Below is a small trained network, with its code and all its weights. Each question gives an input and a class and asks what happens when units are switched off, that is, made to give their printed mean instead of their output.

import numpy as np


def w(rows, s, z=0):
    codes = np.array(rows[::2]) - 128.0
    scale = np.full(codes.shape[1], s)
    scale[-1] = z or s
    return codes * scale


def f(y):
    return np.maximum(y, 0)


def log_softmax(a):
    a = a - a.max(-1, keepdims=True)
    return a - np.log(np.exp(a).sum(-1, keepdims=True))


def net(x, mask):
    res = np.array(x, float).reshape(1, 3) / 4 @ E
    y = f(res @ A[0][:, :-1].T + A[0][:, -1])
    res = res + np.where(mask, y, B[0][:, -1]) @ B[0][:, :-1]
    return log_softmax(res[-1] @ U[:, :-1].T + U[:, -1])


A, B = {}, {}
E = w([
[75,98,198,248,112,64,163,157,87],'x0',
[170,84,55,160,178,224,193,185,93],'x1',
[167,3,79,68,72,53,95,162,100],'x2',
],0.012)
A[0] = w([
[169,98,67,180,156,207,222,185,2,104],'N1',
[156,65,124,104,95,90,106,147,149,68],'N2',
[193,72,122,145,89,67,103,114,79,94],'N3',
[137,74,97,72,108,115,102,129,113,49],'N4',
[147,148,95,67,69,170,117,87,219,104],'N5',
[165,147,99,21,136,188,139,36,143,48],'N6',
[131,89,113,79,146,189,97,130,173,200],'N7',
[70,130,159,198,103,89,168,168,47,67],'N8',
[79,204,181,130,116,174,178,83,140,134],'N9',
[68,48,65,64,85,76,74,139,80,153],'N10',
[68,91,218,176,87,92,199,119,82,60],'N11',
[66,153,192,95,61,83,36,35,82,175],'N12',
[90,224,126,177,158,155,164,91,183,72],'N13',
[152,72,75,157,175,198,202,159,106,138],'N14',
[158,80,143,208,131,52,158,142,80,253],'N15',
[116,208,166,110,70,37,60,44,158,41],'N16',
],0.0084,0.0078)
B[0] = w([
[179,193,137,63,113,52,107,194,144,245],'N1',
[159,83,48,157,137,191,183,162,198,169],'N2',
[185,88,80,145,201,141,196,87,220,184],'N3',
[141,86,123,150,196,112,147,104,159,163],'N4',
[44,126,209,201,200,87,52,126,125,180],'N5',
[60,85,156,179,244,45,64,140,179,187],'N6',
[54,172,170,56,151,100,50,105,92,190],'N7',
[63,65,121,157,177,79,19,155,140,208],'N8',
[163,113,2,111,164,159,203,34,175,204],'N9',
[172,114,94,101,159,163,174,61,162,219],'N10',
[106,116,118,169,177,74,73,137,145,212],'N11',
[180,216,158,66,70,102,139,166,128,240],'N12',
[133,67,74,121,235,167,178,94,196,199],'N13',
[135,187,131,46,97,77,189,182,165,222],'N14',
[86,152,110,51,200,130,66,58,63,252],'N15',
[136,161,124,129,92,24,208,192,172,214],'N16',
],0.0079,0.015)
U = w([
[143,82,61,144,166,162,195,51,184,93],'0',
[63,101,146,151,168,101,28,117,148,81],'1',
[151,182,147,122,94,89,172,172,161,81],'2',
[105,161,126,100,114,156,103,39,108,252],'3',
[131,76,146,209,114,206,158,125,85,106],'4',
[120,57,165,199,65,164,156,133,133,105],'5',
[126,51,192,190,82,153,160,141,95,104],'6',
[131,57,152,219,8,215,131,135,111,100],'7',
],0.012,0.018)

Each question gives the input, the list of numbers given to net, and the class t.
The units are the neurons (one row each of A and B). Each row of codes is followed by its name. A weight is (code - 128) times the scale printed after its matrix; where a second scale follows, it is the last column's (A, B and U).
mask holds one flag per neuron, in row order. A switched-off neuron (its flag False) gives its mean, the last column of its row in B, instead of its output. The means were averaged over made-up inputs and are rounded, as every weight is.
A unit's drop is (log p(t) with every unit on - log p(t) with that unit switched off) / (log p(t) with every unit on - log p(t) with every unit switched off).
The circuit of an input: a set's keep is (log p(t) with only the set's units on - log p(t) with every unit switched off) / (log p(t) with every unit on - log p(t) with every unit switched off). Starting from the 12 units with the biggest drops (on a tie, the unit counted first), units are removed one at a time, each time the one whose removal leaves the highest keep (on an exact tie, the one counted first), for as long as the keep stays at least 0.8.
units of the circuit, in order: the units of the circuit, biggest drop first
most important unit: the unit with the biggest drop
k most important neurons: the k neurons with the biggest drops, biggest first
drop of u: that unit's drop, to one decimal
input [3,-4,-3], class 2: units of the circuit, in order -> [N12]
input [-1,1,3], class 3: units of the circuit, in order -> [N16 N6]
input [6,5,0], class 1: 4 most important neurons -> [N8 N15 N12 N16]
input [-1,-4,-6], class 0: 2 most important neurons -> [N9 N13]
input [2,-3,3], class 3: units of the circuit, in order -> [N13 N1 N6]
input [2,-4,-2], class 2: 2 most important neurons -> [N16 N12]
input [-5,-4,6], class 0: 2 most important neurons -> [N10 N2]
input [-5,-4,-8], class 0: 2 most important neurons -> [N9 N13]
input [6,4,7], class 0: 3 most important neurons -> [N3 N10 N2]
input [-1,-2,3], class 3: 4 most important neurons -> [N13 N9 N16 N6]
input [-6,-2,-3], class 1: 2 most important neurons -> [N6 N5]
input [3,5,0], class 2: 2 most important neurons -> [N1 N14]
input [3,-5,-5], class 0: 3 most important neurons -> [N9 N13 N1]
input [-8,1,-5], class 1: most important unit -> N6
input [-7,-2,8], class 0: 4 most important neurons -> [N10 N2 N3 N8]
input [5,5,-1], class 1: 2 most important neurons -> [N12 N8]
input [-1,-6,-6], class 0: 3 most important neurons -> [N9 N13 N1]
input [-6,-6,0], class 1: 3 most important neurons -> [N5 N6 N14]
input [3,-1,-5], class 0: 2 most important neurons -> [N9 N13]
input [-6,3,-4], class 1: units of the circuit, in order -> [N6]
input [0,1,-2], class 3: drop of N5 -> -0.1
input [4,-7,4], class 2: drop of N16 -> 0.3
input [2,-8,-5], class 2: drop of N16 -> 0.4
input [4,7,-1], class 2: drop of N14 -> 0.1
